Here is a tiny trained network, its code and every weight. The questions are about switching its units off for an input and a class, where a switched-off unit gives its printed mean instead of its output.

import numpy as np


def w(rows, s, z=0):
    codes = np.array(rows[::2]) - 128.0
    scale = np.full(codes.shape[1], s)
    scale[-1] = z or s
    return codes * scale


def f(y):
    return y / 2 * (1 + np.tanh(0.7978845608 * (y + 0.044715 * y**3)))


def log_softmax(a):
    a = a - a.max(-1, keepdims=True)
    return a - np.log(np.exp(a).sum(-1, keepdims=True))


def net(x, mask):
    res = np.array(x, float).reshape(1, 8) / 4 @ E
    y = f(res @ A[0][:, :-1].T + A[0][:, -1])
    res = res + np.where(mask, y, B[0][:, -1]) @ B[0][:, :-1]
    return log_softmax(res[-1] @ U[:, :-1].T + U[:, -1])


A, B = {}, {}
E = w([
[126,126,140,210,139],'x0',
[147,125,142,156,253],'x1',
[145,158,251,127,87],'x2',
[56,213,164,202,139],'x3',
[255,201,66,128,139],'x4',
[55,13,95,45,62],'x5',
[114,92,213,71,145],'x6',
[196,166,132,48,253],'x7',
],0.0048)
A[0] = w([
[125,78,134,131,92,160],'N1',
[132,141,133,116,118,130],'N2',
[115,166,115,121,81,145],'N3',
[127,130,142,137,132,57],'N4',
[81,166,130,248,105,160],'N5',
[123,137,130,107,114,206],'N6',
[84,192,103,131,72,249],'N7',
[76,48,125,128,75,113],'N8',
[137,125,143,138,131,73],'N9',
[110,86,114,131,92,139],'N10',
[80,82,152,143,226,144],'N11',
[121,94,131,123,102,171],'N12',
[110,127,145,14,142,134],'N13',
[97,67,126,129,97,144],'N14',
[197,143,204,149,133,153],'N15',
[125,92,129,131,108,94],'N16',
[114,97,137,112,104,129],'N17',
[212,154,15,114,101,159],'N18',
[151,131,210,145,133,60],'N19',
[171,127,113,149,173,192],'N20',
[122,119,116,123,94,170],'N21',
[89,65,124,130,122,149],'N22',
[90,116,134,110,112,18],'N23',
[122,101,121,129,65,252],'N24',
],0.015,0.0024)
B[0] = w([
[97,193,122,118,121,180],'N1',
[113,123,141,111,129,130],'N2',
[112,104,186,142,150,158],'N3',
[129,120,103,118,110,121],'N4',
[91,61,129,247,17,245],'N5',
[108,128,162,120,131,148],'N6',
[144,87,229,174,134,203],'N7',
[116,243,107,99,173,243],'N8',
[139,125,114,118,109,122],'N9',
[139,202,127,145,139,184],'N10',
[59,48,107,153,232,194],'N11',
[105,176,132,127,128,167],'N12',
[24,96,219,117,115,208],'N13',
[113,207,113,113,155,202],'N14',
[189,147,165,34,64,190],'N15',
[112,168,109,127,120,147],'N16',
[88,171,126,99,120,164],'N17',
[253,127,137,113,238,254],'N18',
[184,115,104,76,57,160],'N19',
[157,113,79,79,125,190],'N20',
[127,160,151,147,139,160],'N21',
[105,179,101,99,161,194],'N22',
[137,166,107,114,136,146],'N23',
[106,201,174,157,138,209],'N24',
],0.027,0.0078)
U = w([
[22,101,133,147,148,97],'0',
[83,254,126,104,183,129],'1',
[115,86,156,189,79,134],'2',
[144,140,222,94,164,252],'3',
[126,180,72,118,112,29],'4',
[193,108,83,50,183,152],'5',
[124,159,170,59,44,107],'6',
[155,153,128,180,101,118],'7',
],0.0053,0.0035)

Each question gives the input, the list of numbers given to net, and the class t.
The units are the neurons (one row each of A and B). Each row of codes is followed by its name. A weight is (code - 128) times the scale printed after its matrix; where a second scale follows, it is the last column's (A, B and U).
mask holds one flag per neuron, in row order. A switched-off neuron (its flag False) gives its mean, the last column of its row in B, instead of its output. The means were averaged over made-up inputs and are rounded, as every weight is.
A unit's drop is (log p(t) with every unit on - log p(t) with that unit switched off) / (log p(t) with every unit on - log p(t) with every unit switched off).
The circuit of an input: a set's keep is (log p(t) with only the set's units on - log p(t) with every unit switched off) / (log p(t) with every unit on - log p(t) with every unit switched off). Starting from the 12 units with the biggest drops (on a tie, the unit counted first), units are removed one at a time, each time the one whose removal leaves the highest keep (on an exact tie, the one counted first), for as long as the keep stays at least 0.8.
units of the circuit, in order: the units of the circuit, biggest drop first
most important unit: the unit with the biggest drop
k most important neurons: the k neurons with the biggest drops, biggest first
drop when u is switched off: that unit's drop, to one decimal
input [6,0,-8,7,-8,2,-3,-3], class 0: most important neuron => (N5)
input [-8,-3,-2,1,2,2,-7,-5], class 3: 3 most important neurons => (N7 N18 N3)
input [2,-4,5,5,-3,-4,3,5], class 6: units of the circuit, in order => (N15 N19)
input [-8,-2,-2,-5,2,-2,-4,-5], class 3: units of the circuit, in order => (N18 N7)
input [8,-7,1,4,0,3,8,8], class 0: 2 most important neurons => (N18 N13)
input [0,-4,-8,2,-6,-3,-6,6], class 5: 3 most important neurons => (N13 N5 N24)
input [-2,7,8,2,3,2,1,1], class 6: units of the circuit, in order => (N18 N15)
input [2,-2,-3,-6,6,7,7,6], class 3: 2 most important neurons => (N13 N18)
input [5,-4,3,2,-6,-4,7,-1], class 6: units of the circuit, in order => (N19 N18)
input [6,6,-8,-6,-7,-4,4,4], class 0: 2 most important neurons => (N11 N18)
input [0,5,7,-7,8,-4,7,8], class 6: 3 most important neurons => (N15 N13 N19)
input [7,8,3,-2,3,-1,3,-2], class 6: 3 most important neurons => (N18 N15 N19)
input [7,-3,4,-5,1,-7,8,5], class 6: 2 most important neurons => (N18 N15)
input [6,-3,8,6,5,-7,4,-4], class 2: units of the circuit, in order => (N5)
input [-5,-2,4,6,-3,-5,7,-4], class 6: 3 most important neurons => (N15 N19 N11)
input [-5,7,-4,0,1,-4,6,1], class 5: 2 most important neurons => (N5 N20)
input [1,3,-5,2,2,-2,8,-1], class 0: 3 most important neurons => (N18 N11 N8)
input [8,-7,8,6,-1,2,-2,-5], class 2: 2 most important neurons => (N5 N7)
input [3,2,-1,0,-6,-7,7,0], class 0: 3 most important neurons => (N11 N18 N7)
input [-6,4,3,-1,7,5,1,0], class 3: most important unit => N13
input [-3,-2,2,-7,7,-8,-1,-7], class 5: 2 most important neurons => (N18 N13)
input [-2,3,-7,0,-3,-5,-6,-7], class 2: drop when N5 is switched off => 0.2
input [-5,-2,-3,2,1,-4,6,6], class 3: drop when N14 is switched off => 0.0
input [7,3,4,2,4,-2,4,-7], class 2: drop when N5 is switched off => 0.5
input [0,3,8,-2,5,3,6,7], class 6: drop when N18 is switched off => 0.1
